In the rows, 128 means zero.
Each row of numbers belongs to one of the elements below and depends on some of the facts about them. Some rows are named. Which element is each other row?

Facts:
Θ: is of sort; ψ: uses; σ: hangs directly under; γ: belongs to class; ρ: points at
Θ gruzul <- J106 J111 J205 J223 J226 J240 J342 J361 J423 J426 J429 J455 J457 J485 J518 J521 J538 J539 J54 J569 J625 J640 J649 J666 J687 J723 J730 J737 J739 J742 J763 J772 J780 J806 J823 J870 J898 J907 J920 J932 J947
Θ bruplu <- J107 J142 J173 J204 J34 J673 J929 J970 J995
Θ pasal <- J11 J214 J217 J344 J362 J376 J468 J59 J686
Θ saklu <- J125 J140 J145 J17 J247 J261 J325 J385 J41 J42 J589 J66 J766 J778 J838 J926 J952 J958 J988 J998
Θ drogra <- J162 J218 J237 J343 J51 J63 J64 J856
Θ meklol <- J29 J418 J430 J458 J489 J493 J5 J567 J609 J658 J765 J80 J990
J217 ψ: J377
J218 ψ: J998
J223 ψ: J710
J240 ψ: J746
J247 ψ: J648
J29 ψ: J746
J325 ψ: J123
J343 ψ: J710
J376 ψ: J990
J423 ψ: J259
J429 ψ: J35
J457 ψ: J988
J468 ψ: J35
J518 ψ: J966
J538 ψ: J947
J625 ψ: J710
J63 ψ: J259
J640 ψ: J696
J649 ψ: J439
J658 ψ: J35
J687 ψ: J35
J737 ψ: J746
J742 ψ: J291
J772 ψ: J710
σ J322 <- J106 J63
σ J25 <- J107 J240 J458 J870
σ J9 <- J11 J247 J423
σ J390 <- J111 J455 J778
σ J751 <- J125 J173 J569
σ J382 <- J140 J59
σ J597 <- J142
σ J682 <- J145 J218
σ J714 <- J162 J898
σ J967 <- J17 J430 J737 J970
σ J259 <- J204 J521 J998
σ J793 <- J205 J64 J742
σ J966 <- J214 J609 J666 J673
σ J225 <- J217 J362 J538 J625 J772
σ J696 <- J223 J429 J988
σ J842 <- J226 J426 J489 J51 J649
σ J373 <- J237 J947
σ J592 <- J261 J640
σ J540 <- J29
σ J377 <- J325 J342
σ J299 <- J34
σ J279 <- J343 J468 J932
σ J172 <- J344
σ J796 <- J361 J457
σ J648 <- J376 J5
σ J837 <- J385 J723 J823 J920
σ J554 <- J41 J485
σ J746 <- J418 J907 J926
σ J123 <- J42 J589
σ J154 <- J493 J687 J856 J929 J958
σ J13 <- J518 J739
σ J824 <- J539 J766
σ J400 <- J54 J686 J730 J80
σ J439 <- J567
σ J352 <- J658
σ J948 <- J66
σ J817 <- J763
σ J912 <- J765 J780 J995
σ J514 <- J806
σ J35 <- J838 J952
σ J277 <- J990
γ 806 <- J106 J17 J214 J226 J247 J325 J342 J361 J42 J429 J54 J625 J66 J920 J952 J998
γ 424 <- J107 J173 J362 J430 J455 J518 J673 J737 J806 J907 J932 J958
γ 646 <- J11 J125 J140 J142 J145 J162 J205 J29 J344 J41 J423 J457 J489 J5 J51 J521 J567 J569 J589 J666 J739 J772 J778 J780 J80 J838 J870 J926 J947 J970 J990
γ 430 <- J111 J204 J218 J223 J240 J34 J343 J426 J468 J538 J59 J609 J63 J64 J649 J686 J687 J763 J766 J823 J898
γ 545 <- J217 J237 J261 J376 J385 J418 J458 J485 J493 J539 J640 J658 J723 J730 J742 J765 J856 J929 J988 J995
{J107 J373} ρ J261
{J125 J5} ρ J995
{J125 J299 J41 J80} ρ J970
{J223 J739 J970 J988} ρ J277
{J225 J385 J6} ρ J609
{J226 J682} ρ J714
{J240 J426 J640} ρ J63
{J240} ρ J426
{J361} ρ J377
{J377 J5 J567} ρ J400
{J5} ρ J710
{J518 J640 J838} ρ J952
{J567} ρ J35
{J567 J673} ρ J648
{J6 J990} ρ J223
{J609} ρ J966
{J63 J66 J838 J952 J995} ρ J373
{J648} ρ J967
{J658 J838 J870} ρ J9
{J710 J80} ρ J649
{J778} ρ J13
{J806} ρ J990
{J806} ρ J988
{J806} ρ J958
{J837} ρ J673
{J948} ρ J352
{J995} ρ J66

Some rows with their names:
J970: [141 113 104 106 141 116 136 141 131 126 106 115 121 215 148 118 150  93
 123 118 143  96 136 168 149 111  68 176]
J929: [ 96 146 119 101  98 150 132 145 178 103 157 122 148 192 118 157 147 172
 106 100 150 135 133  97 130 105  69 127]
J237: [143  83 109 111 115 145 113 147 180  64 178 208 116 134 146 138 141 164
 116  98  38 159 141 183 153 140 150 146]
J952: [146 117 111 188 117  88 118 116 135  98  71 118 104 152 106 126 112 172
  99  99 176 132 144  36 105  74 110 141]
J686: [143 137 141 185  87 145 100 137 141  85 141 151 116 131 174 132 117 165
 122 142 127 126 128 147  95 147 104 121]
J279: [134 121 135 128  87 133 147 149 108  91 123 130 102 117 149 158 102 166
 119 126 116 141 158 122 137 109 152 139]
J217: [150 119 120 124 123 115  94 132 143 114 149 156 124 136 111 130 132 150
 132 142 128 150 123 120 168 129 147 156]
J687: [146 178 126 129  89 183  76 156 154 134 212 124 128 182 185 138 145 184
 164 105 146 108  80  91 131 134  93  79]
J5: [150 103 107 103 149 146 122 173 130 101 117 148 119 161 136 137 161 118
  94 115 150 119 124 157 142 112  81 166]
J710: [147 108 154 132  86 151 134 158 120 117  87 157 114 112 109 151  65 199
 135 164 122 131 135 168 157  63 111 161]
J322: [127 127 130 132  93 137 143 152 111  88 122 137 114 102 150 154 103 158
 126 125 114 136 164 121 142 104 138 139]
J958: [113 171 160 169  80 140 119 133 177 103 128 111 144 183 130 164 128 185
 107 113 171 129 173  33 109  84  80 141]
J439: [124 132 130 133 102 141 139 151 116  88 117 141 117 103 149 158 100 153
 128 125 117 137 155 118 143 103 138 139]
J567: [156 107 120  96 141 145 126 176 126 108 120 141 120 156 127 140 162 123
  92 116 147 119 120 157 138 115  82 165]
J751: [128 133 136 128 100 135 142 144 122  87 116 143 118  97 152 162  99 150
 130 126 116 135 149 116 135 105 131 139]
J920: [120  99  93 127 104 127 126 127 153 102 143 135 130 155 114 142 121 152
 114 127 139 166 134 133 142 148 105 116]
J362: [141 113 122 155 114 118 111 125 148  85 132 154 123 128 131 131 122 148
 118 139 118 158 140 128 127 145 126 133]
J259: [135 131 138 113  92 129 143 143 117  92 132 134 107 105 146 160  98 166
 126 128 117 131 143 117 134 109 145 141]

Which element is each row?
No name comes twice in this set of rows, the named rows included.
[178 114 143 153  87 166  72 146 165  83 195 206  94 134 188 123 123 199
 146 139  48 132 106 204 135 150 149 120]  J218
[149 122 136 172 122  94 125 119 144 127  73 108 127 204 130 132 119 121
 134 132 165 124 180  69 142  86  98 173]  J988
[141 179 183 213  94 118 109 120 129  92  98 113 124 113 160 139 109 149
 120 154 173 111 139  76  72 114  91 141]  J766
[144 124 114 186 122  91 113 116 141  98  68 128 112 147 113 128 105 159
 108  96 176 133 145  35 111  71 105 139]  J66
[179 162 147 161 103 147  74 143 125 121 185 137 109 133 182 117 134 159
 165 130 130 119  92  90 127 146 143 111]  J468
[170 118 160 159 122 118 130 146 141 120  85 123 134 149 104 147 121 131
 101 130 175 136 158  43 116  99  98 164]  J385
[184 120 106 101 135 134 102 150 123 150 167 130 125 155 119 124 144 136
 155  95 139 134  85  66 162 124 134 127]  J658
[132  96  72 128 137 111 122 132 139  95  98 135 113 155 110 119 128 150
 104  94 156 133 112 116 131 100  86 129]  J995
[131 135 126  71 132 121  84 148 130 130 136 151 113 143  90 129 138 165
 117 183 158 131  79 218 181 113 112 181]  J772
[152 142 131 166  95 141  88 131 115 111 154 133 115 120 140 107 123 159
 145 167 140 130  77 169 125 159 105 115]  J538
[169 126 124 154 128  98 115 165 103 100  86 108  84 190 129 131 161 158
  67 104 195 114 164  87 136  79 114 182]  J838
[159 142 117 120 112 140 130 159 101 107 155 130 118 103 172 150 127 130
 155  96 118 133 138  54 155 121 167 121]  J35

The same elements again, as new rows of numbers:
Known rows:
J920: [137 124 118 156 119 124 119 130 128 119 124 118 129 134 136 119 125 132
 115 142 143 130 117 129 124 129 121 122 119 113 125 125 125 130 121 136
 140 147 118 123 133 126 134 117 118 136 123 124 136]
J343: [129 115 200 113 119 121 118 131 127 121 143 120 160 129 129 116 126 123
 167 123 136 151 151 127 172 112 129 119 141 128 139 146 126 112 113 127
 133 118 240 123 139 128 125 115 117 128 118 163 129]
J540: [133 122 126 118 125 122 119 129 128 123 124 113 129 134 121 132 124 124
 115 127 116 129 125 131 141 118 134 119 121 136 133 132 137 140 122 135
 134 124 118 123 130 139 127 119 121 121 132 123 129]
J29: [123 167 117 118 153 123 152 127 128 122 155 115 124 133 119 117 124 134
 110 125 111 127 137 150 118 118 120 115  95 140 124 125 131 120 179 139
 133 125 114 148 126 150 139 153 118 114 124 118 118]
J746: [134 121 120 122 119 122 118 128 129 119 128 115 137 141 121 124 123 123
 113 128 115 129 125 135 134 122 136 118 101 123 152 142 138 143 121 135
 138 125 117 123 129 144 128 132 118 122 137 124 132]
J609: [133 166 117 145 147 123 146 129 127 126 148 110 125 141 118 127 125 132
 111 125 111 128 117 157 119 114 145 116  97 160 123 125 126 118 172 137
 145 143 114 124 129 134 128 150 124 116 128 117 121]
J485: [139 122 118 152 119 123 120 129 128 121 123 118 129 136 137 120 125 125
 115 147 147 129 120 128 125 126 126 123 127 113 128 126 124 133 122 137
 142 150 117 121 134 127 137 113 118 131 125 125 138]
J739: [124 135 120 124 118 136 122 132 134 124 140 143 128 134 123 136 136 142
 115 128 126 131 126 130 117 138 113 119 114 116 124 124 146 134 144 137
 133 124 132 145 132 126 127 126 120 145 135 133 140]
J35: [137 122 125 122 122 122 119 129 129 125 125 112 129 135 121 135 124 124
 114 127 116 129 121 131 138 118 136 119 121 138 134 133 142 141 122 136
 140 124 119 123 130 136 126 120 122 121 139 123 133]
J162: [127 115 201 113 118 123 117 131 128 119 163 132 170 131 121 118 125 123
 146 124 122 159 148 128 153 114 129 118 134 146 150 143 143 113 115 128
 134 117 250 145 135 133 124 129 118 157 121 173 134]
J390: [134 122 127 119 125 122 120 129 128 123 124 113 129 133 121 132 125 123
 115 128 116 129 125 131 140 118 135 119 120 136 132 132 136 139 122 135
 135 124 118 124 129 138 127 119 121 120 131 124 129]
J990: [148 162 116 119 160 123 140 130 145 118 162 112 125 174 118 117 122 128
 109 128 107 135 116 140 117 121 155 117 100 216 120 124 138 120 178 197
 140 124 115 130 128 150 125 153 117 130 124 116 117]
J223: [124 132 120 128 119 124 125 134 129 129 124 132 127 131 136 128 143 142
 129 128 141 129 130 128 119 128 113 120 122 113 124 124 126 121 131 137
 133 125 123 124 134 125 128 113 118 121 122 124 132]
J696: [137 122 125 130 119 122 119 128 128 120 125 112 133 144 120 136 125 123
 114 128 116 130 117 138 137 121 142 119 120 141 140 134 143 147 122 134
 145 128 118 129 129 136 128 126 128 125 146 124 139]
J261: [140 129 117 151 120 123 120 129 128 126 124 112 128 134 128 122 125 125
 114 135 133 129 116 129 125 121 131 120 116 115 125 125 125 128 121 137
 145 150 116 121 135 127 136 118 118 121 131 123 134]
J205: [124 130 122 129 119 126 121 131 129 118 135 146 128 137 126 130 136 142
 115 129 127 131 129 129 118 139 113 119 116 115 125 124 145 137 145 136
 134 124 136 162 129 126 127 123 124 143 127 133 134]
J742: [132 122 119 147 119 123 120 130 128 125 123 119 129 133 142 119 128 127
 115 141 154 128 126 129 129 124 117 119 122 112 128 125 125 128 121 137
 136 145 117 122 132 127 145 113 118 121 124 125 136]
J751: [134 121 127 119 126 122 119 129 128 123 124 112 130 134 121 132 124 123
 116 127 116 129 125 131 141 118 134 120 120 136 133 132 137 139 122 135
 135 124 118 123 130 138 127 119 121 121 131 123 129]

Name these rows:
No name comes twice in this set of rows, the named rows included.
[142 130 118 161 118 131 120 129 128 123 124 112 129 147 121 125 125 125
 113 136 131 129 116 132 119 125 138 119 109 115 133 126 125 134 122 137
 155 158 116 121 138 127 135 129 119 133 146 123 144]  J988
[128 117 200 112 119 144 119 131 128 119 167 126 171 132 125 116 121 123
 147 124 115 166 151 129 138 113 128 121 161 124 159 131 140 112 112 125
 140 118 252 162 135 126 124 113 120 151 121 172 122]  J51
[135 115 195 115 118 123 117 130 127 119 152 120 173 132 122 116 124 122
 148 125 129 161 142 128 163 113 141 118 138 136 152 152 127 113 113 126
 137 119 241 124 141 129 124 127 117 155 120 167 136]  J64
[124 131 118 140 118 133 120 130 129 119 141 146 129 151 121 133 130 138
 113 130 125 136 123 131 117 143 114 119 109 115 136 124 151 146 145 135
 139 125 134 171 129 126 127 133 127 157 140 138 143]  J947
[124 132 121 122 119 123 123 130 129 119 134 150 128 133 133 126 135 143
 115 129 131 129 137 129 118 137 112 118 102 114 130 125 141 133 143 136
 133 123 131 159 129 127 130 124 119 124 123 135 132]  J457
[135 129 125 116 124 134 121 130 128 127 125 112 129 140 128 125 121 124
 115 127 113 132 128 132 128 113 133 127 144 117 142 126 134 130 119 133
 141 125 118 135 129 127 128 112 126 120 132 122 121]  J842

Now the same elements, written a new way:
Some rows with their names:
J41: [133  81 148 141 162 106 154  87 100 116 106 112 152 122 121 127 107 109
 154 128 126 113 129 129 122 134 106  98  98 130 143 148 162 106 156 122
 109 120 118 121 117 133 144 121 125]
J225: [109 150 182 129 155 132 143 136 143 153  77  96 119 115 129 101 161 134
 111 142 138 107  67 156 150 139  73 117 126 118 137 144 151 121 153 129
 112 127 110 168 130 111  92  93 119]
J763: [106 137 141 143 136 131 120 106 119 106 100 135 114 118 131 149 113 120
 117 125 131 118 113 127 131 126 146 137 135 126 136 149 148 138 141 137
 138 129 107 126 138 138 137 155 144]
J400: [119 161 144 136 125 151 139 126 121 139  98  98 127 132 127 111 150 148
  98 125 121 111 115 155 138 125 115 132 126 151 151 146 124 159 132 125
 109 142 155 149 119 126  93 135 118]
J920: [ 97 125 132 148 141 114 129 105 119 114  88 139 125 121 143 156  98 120
 137 119 136 127 120 130 125 133 142 114 115 112 139 138 154 117 143 130
 122 125 136 105 124 139 143 139 133]
J640: [113 151 163 148 129 137  94 100 137  94 120 106  70 113 115 125 128 129
 105 164 130  97  99 106 135 133 103 176 149 134 114 173 151 137 133 148
 165 145  46 153 152 132 148 185 176]
J765: [204 120 181 161 161 154 158  84  53  78 169  91 124 116  69  39 169 123
 134 147  79  54 157 131 168 127 101 178 126 174 176 160 154 138 134 181
 151 198  52 240 144 138 112 142 112]
J140: [128  96 141 146 156 111 160  94  96 108 106 128 151 120 127 127 106 111
 149 118 125 114 141 135 127 130 130 102 110 134 148 139 156 125 153 128
 114 129 138 128 118 138 139 114 115]
J746: [130 159 147 107 147 165 129 113  90 151  81  97 144 126 110 127 175 146
 101 106 100 121  91 164 134 100 146 120 113 124 181 149 138 142 133 133
  92 120 126 141 125 128  91 153 130]
J54: [ 97 125 131 148 141 113 129 104 120 114  87 139 125 120 143 157  98 121
 135 119 137 128 121 130 126 133 143 114 115 112 139 138 153 117 143 130
 122 125 136 105 124 140 142 139 133]
J870: [100  95 140 135 153 105 131  99 130 128  87 123 138 126 136 159 100 114
 141 128 139 129 107 125 117 139 115 103  99 113 128 150 161  94 153 115
 111 105 116  89 125 131 150 143 139]
J730: [117 170 155 145 127 153  95 102 115  90 113 128  77 109 116 135 132 128
  99 141 124 102 104 118 140 118 147 176 159 132 138 159 146 155 128 162
 164 149  62 161 154 139 136 182 168]
J772: [ 72 133 149 146 185  70 146 121 128 117  80 141 122 137 136 147  92  97
 127 136 153  90  78 145 131 171 132 123 127 121 129  94 112 126 179 157
 127 109 169 132 148 154 167 101 117]
J385: [152 138 172 143 146 145 112  81  93  87 132  99  93 107  94 103 142 121
 118 155 110  83 112 115 139 117 109 168 143 144 143 168 158 142 134 161
 155 155  38 183 146 135 138 168 165]
J162: [100 115 134 135 145 105 139  89 109 102  86 142 129 108 141 166  84 108
 142 119 145 132 124 126 107 114 152  90 135 120 131 141 155 148 152 118
 121 105 140 104 115 140 155 118 147]
J423: [ 92 111 130 152 138 106 142 113 136 115  93 139 129 126 149 152  92 117
 135 123 146 128 128 127 125 145 130 110 117 124 123 141 148 121 151 117
 124 122 149  99 123 137 146 131 123]
J514: [116 155 146 130 134 146 140 127 124 141  98  91 125 132 122 105 160 151
 102 130 116 111 109 152 136 124 107 129 122 139 143 155 130 147 136 118
 108 133 145 145 121 124 101 142 123]
J123: [122 157 147 119 140 155 136 120 109 146  91  94 133 129 117 115 166 148
 101 119 110 115 101 157 135 114 125 125 118 132 159 152 134 144 135 124
 101 126 137 143 123 126  97 147 126]

Name these rows:
No name comes twice in this set of rows, the named rows included.
[113 110 134 164 102 141 137 111 142 116  98 154 110 102 164 146  96 129
 147 113 153 166 145 118 138 117 133  95 116 106 125 174 196 106 126 106
 131 139 113  95  95 110 118 123 129]  J429
[196  79 171 159 171 130 178  83  59  99 155  91 161 126  82  54 148 113
 154 135  89  69 161 137 157 138  89 138  95 168 172 152 158 112 148 156
 122 176  86 201 128 135 115 118  93]  J609
[108  95 134 134 184 102 183 113  99  95 108 139 139 113 118 106 149 126
 166 121 105 116 140 129 129 120 159  97 116  88 131 161 175 104 164 114
 125 109 136 122 128 138 166 139 120]  J778
[127 159 147 113 143 161 131 115  97 150  85  96 140 126 113 122 171 147
 101 112 104 119  95 161 135 105 137 123 115 128 172 151 136 143 133 129
  96 123 131 142 124 127  93 151 129]  J259
[141 173 145 130 111 140  99  65 121  88 125 126  88 102 130 153 122 134
 121 139 116  86 114 115 103  75 169 162 157 134 124 178 129 184 131 178
 172 147  64 180 144 142 159 194 205]  J856
[171  51 147 164 186 126 191  96  31  87 147  94 171 135  72  57 130 107
 153 125  92  99 191 133 158 161  93 113  90 171 184 136 172 106 145 110
  94 155 136 139 109 142 122 111  65]  J489
[119 165 180 164 137 141 119 124 133  92 116 133  76 105 123 100 138 121
 107 153 135  86  99 125 166 146 110 179 162 133 131 147 152 139 140 172
 174 171  59 201 159 130 120 134 134]  J217
[ 94 116 138 143 148 138 106 107  94  92 103 114 101 124 101 144 106 113
 103 136 131 136 123 110 134 144 127 139 137 140 140 152 165 128 132 103
 123 114 100  84 134 141 145 172 144]  J426
[150 154 166 149 138 151 114  86  87  83 133 113  92 106  99 106 137 123
 112 145 111  86 124 121 143 115 130 171 155 153 149 158 149 160 130 167
 158 165  57 193 145 138 130 160 155]  J261
[ 91 142 162 156 140 116 130 124 145 105  91 149 100 107 146 136 107 110
 121 137 155 112  98 129 146 146 122 135 152 120 119 138 155 134 153 144
 151 137 105 152 143 130 132 109 130]  J538
[119 172 147  94 183 136 120 103  70 154  77  76 150 149  87 132 173 136
  88 117  91  84  62 175 122 118 146 139 108 138 190 115  92 151 149 159
  83 105 150 149 146 153 116 165 137]  J710
[192  83 163 160 174 129 187  86  58 101 146  97 157 125  93  59 149 118
 165 134  92  74 171 139 154 143  96 129  96 159 181 142 158 108 146 158
 120 180 112 193 121 135 121 110  84]  J430
[110 168 154 155 121 144 100 108 132  84 121 125  69 112 122 126 125 129
  99 152 131  97 112 112 141 128 130 180 164 139 122 162 143 158 129 155
 171 156  71 162 152 138 141 177 164]  J742

